Below is a small trained network, with its code and all its weights. Each question gives an input and a class and asks what happens when units are switched off, that is, made to give their printed mean instead of their output.

import numpy as np


def w(rows, s, z=0):
    codes = np.array(rows[::2]) - 128.0
    scale = np.full(codes.shape[1], s)
    scale[-1] = z or s
    return codes * scale


def f(y):
    return np.maximum(y, 0)


def log_softmax(a):
    a = a - a.max(-1, keepdims=True)
    return a - np.log(np.exp(a).sum(-1, keepdims=True))


def net(x, mask):
    res = np.array(x, float).reshape(1, 4) / 4 @ E
    y = f(res @ A[0][:, :-1].T + A[0][:, -1])
    res = res + np.where(mask, y, B[0][:, -1]) @ B[0][:, :-1]
    return log_softmax(res[-1] @ U[:, :-1].T + U[:, -1])


A, B = {}, {}
E = w([
[128,127,127],'x0',
[119,34,219],'x1',
[9,109,87],'x2',
[197,37,84],'x3',
],0.014)
A[0] = w([
[114,68,226,207],'neuron 0',
[144,55,51,21],'neuron 1',
[209,226,245,146],'neuron 2',
[208,95,162,3],'neuron 3',
[254,142,76,154],'neuron 4',
[171,14,192,132],'neuron 5',
[197,93,165,114],'neuron 6',
[93,99,196,68],'neuron 7',
],0.015,0.0038)
B[0] = w([
[84,9,155,221],'neuron 0',
[226,106,91,182],'neuron 1',
[143,75,20,231],'neuron 2',
[62,191,176,201],'neuron 3',
[198,112,214,235],'neuron 4',
[27,162,81,249],'neuron 5',
[65,137,154,205],'neuron 6',
[195,44,190,174],'neuron 7',
],0.013,0.021)
U = w([
[191,136,2,254],'0',
[160,69,208,113],'1',
[123,48,44,61],'2',
[72,149,180,55],'3',
[43,225,69,193],'4',
],0.014,0.006)

Each question gives the input, the list of numbers given to net, and the class t.
The units are the neurons (one row each of A and B). Each row of codes is followed by its name. A weight is (code - 128) times the scale printed after its matrix; where a second scale follows, it is the last column's (A, B and U).
mask holds one flag per neuron, in row order. A switched-off neuron (its flag False) gives its mean, the last column of its row in B, instead of its output. The means were averaged over made-up inputs and are rounded, as every weight is.
A unit's drop is (log p(t) with every unit on - log p(t) with that unit switched off) / (log p(t) with every unit on - log p(t) with every unit switched off).
The circuit of an input: a set's keep is (log p(t) with only the set's units on - log p(t) with every unit switched off) / (log p(t) with every unit on - log p(t) with every unit switched off). Starting from all 8 units, units are removed one at a time, each time the one whose removal leaves the highest keep (on an exact tie, the one counted first), for as long as the keep stays at least 0.8.
circuit, biggest first: the units of the circuit, biggest drop first
unit that matters most: the unit with the biggest drop
top k neurons: the k neurons with the biggest drops, biggest first
drop when u is switched off: that unit's drop, to one decimal
input [2,1,-6,6], class 3: circuit, biggest first	[neuron 3; neuron 6]
input [-5,-5,-8,-2], class 0: circuit, biggest first	[neuron 0]
input [0,8,-1,2], class 3: top 2 neurons	[neuron 5; neuron 2]
input [7,7,-6,8], class 3: top 2 neurons	[neuron 5; neuron 3]
input [-7,5,-1,-1], class 2: top 2 neurons	[neuron 4; neuron 5]
input [-7,0,-6,-4], class 0: circuit, biggest first	[neuron 2; neuron 0]
input [4,0,7,8], class 0: circuit, biggest first	[neuron 0; neuron 1]
input [1,-6,-1,-5], class 0: circuit, biggest first	[neuron 5; neuron 0]
input [5,3,-7,4], class 3: top 3 neurons	[neuron 4; neuron 5; neuron 3]
input [-3,-4,-2,4], class 1: top 2 neurons	[neuron 4; neuron 2]
input [0,6,7,0], class 1: top 2 neurons	[neuron 2; neuron 7]
input [-6,4,-1,8], class 3: circuit, biggest first	[neuron 5; neuron 2]
input [2,8,0,5], class 3: top 3 neurons	[neuron 5; neuron 2; neuron 3]
input [4,-3,-8,-1], class 0: unit that matters most	neuron 2
input [3,6,-8,6], class 3: circuit, biggest first	[neuron 5; neuron 4]
input [-4,-6,-1,4], class 1: top 3 neurons	[neuron 4; neuron 2; neuron 5]
input [1,-1,3,2], class 0: top 4 neurons	[neuron 0; neuron 5; neuron 4; neuron 3]
input [-7,2,4,-8], class 1: top 3 neurons	[neuron 5; neuron 7; neuron 2]
input [8,8,-6,-2], class 2: top 2 neurons	[neuron 2; neuron 0]
input [7,-4,-3,5], class 1: unit that matters most	neuron 4
input [-6,-4,-4,4], class 1: drop when neuron 4 is switched off	0.8
input [-1,5,-5,2], class 3: drop when neuron 0 is switched off	0.1
